[102 113 119 133 107 138 124 127 132 121 116  95 127 105 124 121 109 133
 121] -> geg
[138  93 184  79  81  97 175  59  59  72  93  72  59 120  61  96  83  93
 172] -> zusi
[154 125 127 107 141 112 110  99 113 132 137 126  97 135  99 113 143 112
 112] -> gutof
[173 135 120 101 157 100  92  93 100 151 163 138  80 149  84 119 160 103
  98] -> Pesi
again Pesi: 
[100]
present: [ 92  93 100]
yes
present: [ 93  72  59 120]
yes
present: [ 80 138 163 151]
no
q: [173 135 120 101 157 100  92  93 100 151 163 138  80 149  84 119 160 103
  98]
Pesi
present: [113  99]
no

[127  99 127 140  99  99 123] : gome
[191 100 102 128  63  63  63] : kag
[127  99 123 140 116  73 104] : Liko
[ 94 145 140 141 142 108 158] : sise
present: [127  99 127 140]
yes
q: [191 100 102 128  63  63  63]
kag
present: [63 63]
yes
again kag: 
[63]
q: [ 94 145 140 141 142 108 158]
sise
present: [64 63]
no

[128 128 128 128 125 120 133 128 128 133 127 128 129 124 132 128 126 128
 124 126 142 126 128 134 111 126 128 128 128 132] -> mozal
[130 129 127 130 136 136 123 127 128 123 131 129 127 138 126 127 130 126
 132 130 113 126 127 124 124 132 127 127 129 137] -> nov
[125 123 128 127 131 133 132 129 128 132 127 127 129 134 129 129 128 129
 129 127 139 130 129 130 136 127 129 129 126  74] -> daz
[129 127 127 128 136 142 120 128 128 120 131 129 126 138 123 128 132 128
 135 131 107 130 128 120 148 131 128 127 128 119] -> gak
[129 127 128 130 135 129 130 127 128 129 129 129 128 137 131 127 128 126
 129 128 132 124 127 132 103 131 127 127 129 123] -> rebez
[126 126 128 126 124 131 127 129 128 127 127 127 128 124 125 129 129 130
 129 128 126 132 129 125 156 126 129 129 126 109] -> zubib
present: [125 129]
yes
present: [124 124 132 127 127]
yes
q: [130 129 127 130 136 136 123 127 128 123 131 129 127 138 126 127 130 126
 132 130 113 126 127 124 124 132 127 127 129 137]
nov

[143 139 128 147  93 112 135 128 132 131 139 121  90 117 117 115 103 121
 139 121 164 124 156 115 146 116 114 107 106 116 138 152 176 118 136 182
 131 129 109 150 112 157  97  83 128 155 136 154 116] : dagu
[161 141 130 142 114 137 139 150 131 116 147  93 144 161 111 108 111  97
 131 118 149 123 110 119 152 139 133 113 123 148 116 166 105 103 119 143
 141 111 135 145 167 111 165 105 124 137 157 133 111] : Memu
[ 93 132 152 117 127 118 137 116 140 126 128 160 107 114 129 136 120 156
 145 135 136 120 156 126 112 111 152 132 139 119 146  94 171 144 143 135
 132 139 136 137 109 138  95 104 127 134 113 133 141] : moru
q: [ 93 132 152 117 127 118 137 116 140 126 128 160 107 114 129 136 120 156
 145 135 136 120 156 126 112 111 152 132 139 119 146  94 171 144 143 135
 132 139 136 137 109 138  95 104 127 134 113 133 141]
moru

[130 131 105 110 137] -> Zolo
[127 130 188 150 134] -> lino
[126 128 179 126 126] -> kuz
[129 132 106 105 130] -> Luni
[127 127 165 128 137] -> vus
[129 126  82 120 117] -> Kog
[123 105  98 105 128] -> sifa
present: [130 131]
yes
again kuz: 
[126]
present: [129 126]
yes
present: [179 127 126]
no
again sifa: 
[105]

[122 129 140 130 161 152 111] -> kuro
[166  58 158  94  94  94 126] -> Nubiz
[110 129 140 130 161 152 129] -> netep
again netep: 
[129]
again Nubiz: 
[94]
present: [109 129]
no
present: [126  94  94  94 158]
no

[134 159 100 119 137 143 131  99 141 139 113 141] = zim
[164 129 152 132 130 119 133  85 146 148 125 124] = Nipe
[142 122 126 142 111 165 154 119 167 115 123 135] = zovus
[124 106  99  93 148 133 141  92 125 117 167 187] = repa
[144 141 121 113 119 107 118 164  99 105 136 126] = kos
[119 139 141 130 110  92 110 118 128 124 122 115] = dal
[108 141 149 105 143 133 165 125 105 146 117 121] = pabaf
[139 135 111 115 118 145 135 110 126 128 109 135] = Fena
[122 145 138 127 129  93 120 156 136 142 136 120] = vepi
present: [100 159 134]
no
again Fena: 
[135]

[192 119 131 120 134 139 137 132  99 200 122 182 117  94 144 102 118 122] -> Bag
[163 120 128 108 121  98  97 138 121 153 127 173 109  88 121  95 142 105] -> Sogu
[192 119 131 120 134 139 137 132 134 200 122 134 117  94 144 102 134 108] -> nid
[139 149 108 141 138 102 136 129  94 167 126 161 116 112 133 119 150 106] -> bido
[145 157 100 141 157 117 151 157  85 195 131 173 111  76 179  98 157  81] -> lom
[120 138 113  91 111  85 123 120  88 160 161 149  91  82 159 110 140 100] -> Vebap
[157 102 149 126 137 105 125 112 110 170 159 131  99 109 126 135 143 129] -> nogim
[191 130 124 164 110 134 112 124 125 194 104 193 114  59 155  71 149  83] -> Dedi
present: [ 89 121]
no
present: [134 139]
yes
again nid: 
[134]
again nogim: 
[126]
again lom: 
[157]

[141 161  69 132 169 109 161  73 181 129  59 187 122 163  61 133  98 134
 151 106 185 193 105  72 196  98  73 169 107  64 141 105 126 141  97 102
 121 148 101 133  85  72 104] -> repus
[160 173 174 124 131 162 189 117  93 151  78 109 162 193 124 121  95 172
 136  85 176 149 187  60 160 165 124 161  63  89 184 125  80 164 120 123
 192 147 120 119 117 120 144] -> vegof
[ 85 132 154 131 146  84 185 156 158 168  80 139  75 168 154  66 154 163
 157 199 160 142  91 146 102  82 139 160 119  96  66 167  87 145 153  93
  58 127  61 165  68 193 111] -> reka
[147 174 179 170 170 164 143 149 125 116  75 186 151 185 156 106 132  74
 187 183 128 198 102 139 168 152 144 198 140 170  97 186 154  61  96  96
 112  80  60  98 121  71  60] -> lukin
[ 84 146 117 169  74  57 135  59 168 194 143 122 170  76  82 110  92 148
  84 136 136 128 117 112  69 160 128 139 130  88 144  57 144 101  72 155
  77 101 145  67  57 124  84] -> mep
[ 75 107 135  87 145 144  95 108  79  63 131 103 153  58 164 179 175 127
 179 101  67 100 179 196 136  71 137  90  87 109  72 198 125 153  69 163
 170  87 119 111 189  59 152] -> zilo
present: [174 179 170 170 163]
no
q: [160 173 174 124 131 162 189 117  93 151  78 109 162 193 124 121  95 172
 136  85 176 149 187  60 160 165 124 161  63  89 184 125  80 164 120 123
 192 147 120 119 117 120 144]
vegof
q: [ 84 146 117 169  74  57 135  59 168 194 143 122 170  76  82 110  92 148
  84 136 136 128 117 112  69 160 128 139 130  88 144  57 144 101  72 155
  77 101 145  67  57 124  84]
mep
present: [128 117]
yes
present: [102 153]
no

[137  97  99 122] -> kol
[144 163  55 175] -> vesu
[112 112 112 112] -> vak
[155 163  55 175] -> Vira
[122 122 122 122] -> pesa
again vak: 
[112]
again pesa: 
[122]
present: [144 163  55 175]
yes
present: [154 163]
no
q: [144 163  55 175]
vesu
present: [164  55]
no

[132 135 161 150 119  96 135 144  90 134] -> Nunog
[155 148 112 134 112 156 133 148 111 145] -> Ketaz
[105 136 103 123 150 174 118 127 131 149] -> sel
[105 136 103 173 150 174 118 127 131 149] -> Vik
[ 87 117 104  95 137 127 116  86 165 104] -> ges
[179 186 151 165  97 102 157 158  95 131] -> fodem
[135 144 124 137 116 145 137 146 109 146] -> vib
[146 177 134 146  96 164 138 157  99 162] -> kimud
[ 82 105 133  87 160 120  91  97 149 121] -> fek
[162 195 131 153  97 163 159 155 115 136] -> vibep
present: [135 161 150]
yes
present: [104  95 136 127]
no

[ 90 119 123  98 140 137 114 130] : rokib
[114 156 165 128 143 188 103  79] : rulek
[115 124 111 117 111 130 122 130] : Fize
[175  90 129 125 138 152 127 132] : lel
[128 117 109 159 112 137 115 133] : Kon
[142 157 106 116 173 149 133 122] : sor
[129 116 101  93 126 120 110 125] : rekan
present: [119 110]
no
present: [175  90]
yes
q: [115 124 111 117 111 130 122 130]
Fize
present: [122 130]
yes
present: [126  93 101 116 129]
no

[126 132 128 119 126 133 129 136 120 132 131 127 124 126 124 132 132 134
 124 131 137 131 124 129 119 132 118 132 130 129 123 117 137 127 127 127
 136 133 124 128 133 134 121 128]  fepom
[119 132 130 108 114 141 128 147 106 143 136 119 112 115 115 140 130 140
 115 126 154 132 116 131 101 144  95 138 138 136 113  90 157 121 127 126
 161 145 111 136 137 137 116 128]  nezu
[124 125 133 116 120 136 128 134 116 136 127 124 119 121 122 136 130 134
 124 126 141 131 120 127 116 137 108 137 133 132 120 106 142 126 130 129
 150 138 117 135 132 130 125 129]  Pibus
[122 125 134 108 111 140 122 141 105 144 129 119 108 112 116 143 131 142
 117 123 156 131 112 128 104 149  87 142 140 135 111  86 156 124 131 128
 169 150 102 140 136 135 121 129]  rubo
[139 127 124 145 141 116 130 115 143 118 121 121 142 140 139 117 126 121
 137 133 106 124 140 130 149 112 152 119 117 122 145 121 104 134 129 123
  96 109 149 122 118 120 135 123]  Mulav
[127 122 128 120 123 133 127 132 119 129 127 126 124 123 126 133 131 134
 125 126 135 131 123 127 122 132 116 132 131 128 125 115 137 125 131 126
 142 134 120 128 128 132 128 129]  rufo
[144 125 118 155 152 111 130 104 154  99 119 141 157 149 153 110 123 111
 153 136  90 127 146 126 170  96 177 111 117 111 154 185  89 138 132 131
  76  95 161 111 117 119 148 124]  kaman
[127 131 128 124 128 130 130 131 123 127 131 128 129 129 126 129 129 131
 130 133 131 127 129 130 123 127 127 127 129 127 127 123 132 126 127 128
 132 130 129 125 131 132 127 128]  lav
[139 126 124 153 146 112 130 111 150 111 119 139 148 145 144 116 125 117
 139 134 100 125 146 129 157 105 166 116 118 116 150 172  95 134 129 125
  86 103 155 118 114 119 140 123]  maren
[132 130 127 128 133 128 130 131 128 125 129 130 132 132 132 124 130 130
 131 132 124 129 130 129 130 122 135 124 128 124 131 132 126 128 125 129
 121 125 135 124 129 131 129 128]  nevuk
[127 129 132 124 124 132 126 132 123 136 125 124 120 128 125 131 129 132
 120 125 137 128 127 127 120 133 114 134 126 128 129 117 132 128 128 125
 136 136 124 133 128 129 123 126]  tevo
[123 130 134 115 114 138 125 140 111 146 127 120 110 120 117 139 131 138
 115 124 149 129 121 132 108 143  99 138 130 134 118  97 146 124 125 122
 157 146 110 138 131 132 118 129]  Kedan
present: [ 97 146 124]
yes
present: [121 134 133 128]
no
q: [139 126 124 153 146 112 130 111 150 111 119 139 148 145 144 116 125 117
 139 134 100 125 146 129 157 105 166 116 118 116 150 172  95 134 129 125
  86 103 155 118 114 119 140 123]
maren
present: [134 121]
yes
present: [132 127 133]
no
q: [139 127 124 145 141 116 130 115 143 118 121 121 142 140 139 117 126 121
 137 133 106 124 140 130 149 112 152 119 117 122 145 121 104 134 129 123
  96 109 149 122 118 120 135 123]
Mulav
q: [132 130 127 128 133 128 130 131 128 125 129 130 132 132 132 124 130 130
 131 132 124 129 130 129 130 122 135 124 128 124 131 132 126 128 125 129
 121 125 135 124 129 131 129 128]
nevuk

[108 137 112 147 142 148 126 153  90 150 125 112 108  97 114 133 113 128
 121 108  95 135  97 122 122 142  90 139 122 144 168 159 123 126 125 102
 124 102 144 136 140 128 130] -> zofik
[ 97 144 110 111 144 118 143 106 108 112 134 135 170 126 143 165 139 143
 136 153 129 116 139 157 106 132 105 115 138 110 143 105 120  99 156 146
 147 155 120 119 108 112 133] -> mida
[164 144 114 132 142 126 134 105 142 110 148 107 129 128 143 110 120 126
 131 123 157 113 122 152 111 133 106 126 138 133 132  98 129 103 117 105
 123 116 144 125 114 128 151] -> zup
[ 88 136 150 108 175 134 118 165 160  75 152 143  95 105 100 131 158 140
 117 147 102 131 120 130  98 131 134 155  91 119 125 138 101  89 166 151
 134 117 121  88 140 102 145] -> Dup
[ 98 145 147 115 150 135 141 117 163  95 154 116 123 130 129 106 130 137
 114 141 134 114 117 156 102 139 114 139 109 113 129 114 124  85 141 139
 137 127 146 123 106 114 136] -> lam
[101 137 142 111 164 127 121 160 145  82 148 139 108 108 103 136 157 138
 121 141 106 130 123 131 101 127 127 142  99 121 126 127 108  94 162 147
 135 120 120  92 140 108 146] -> deru
[107 146 146 116 146 128 153 106 148 104 150 112 129 141 140 107 124 128
 113 130 146 112 114 156 112 129 107 130 123 105 127 112 129  89 127 134
 143 136 143 142 109 115 136] -> rila
[131 146 150 118 143 125 180 109 132 111 126 110 127 149 138 108 129 120
 105 109 155 113 107 147 145 111 104 124 136  97 118 120 143 115 120 123
 156 142 123 163 141 116 144] -> zadu
[ 99 137 107 119 144 127 135 135  70 129 125 136 141 105 131 184 129 140
 135 131 106 131 120 133 115 131  97 118 134 118 154 142 119 121 155 130
 141 130 118 118 130 115 132] -> Zot
present: [102 156 117]
no
present: [129 128]
yes

[131 135  86 138  89  85 131 104 133 134 138 137] -> tos
[146 145 143 141 143 143 145 147 145 126 145 145] -> kupas
[ 94 119  94 123  94  95 121 104 127 136 124 123] -> Puf
[116 112 186 112 183 187 121 169 121 169 169 108] -> lon
[115 123 100 121 106  96 115 115 128 125 125 125] -> Pavu
q: [116 112 186 112 183 187 121 169 121 169 169 108]
lon
q: [ 94 119  94 123  94  95 121 104 127 136 124 123]
Puf
present: [121 106  96]
yes
q: [131 135  86 138  89  85 131 104 133 134 138 137]
tos
present: [187 121]
yes

[124 124 131 127 121 124 123 123 130 129 120 115 145 130 128 129 122 126
 132 120 137 129 123 130 119 123 173 128 129 143 109 122 129 130 131] = zagor
[124 124 131 127 121 124 123 123 130 126 120 115 145 130 128 123 122 126
 132 120 137 129 123 130 119 123 173 128 129 143 109 122 129 130 125] = gage
[130 131 131 130 131 130 131 131 128 132 132 114 134 126 128 134 128 126
 130 102 130 130 124 130 131 124 145 130 131 132 134 120 129 129 127] = pedav
present: [134 129]
no
q: [130 131 131 130 131 130 131 131 128 132 132 114 134 126 128 134 128 126
 130 102 130 130 124 130 131 124 145 130 131 132 134 120 129 129 127]
pedav
q: [124 124 131 127 121 124 123 123 130 126 120 115 145 130 128 123 122 126
 132 120 137 129 123 130 119 123 173 128 129 143 109 122 129 130 125]
gage

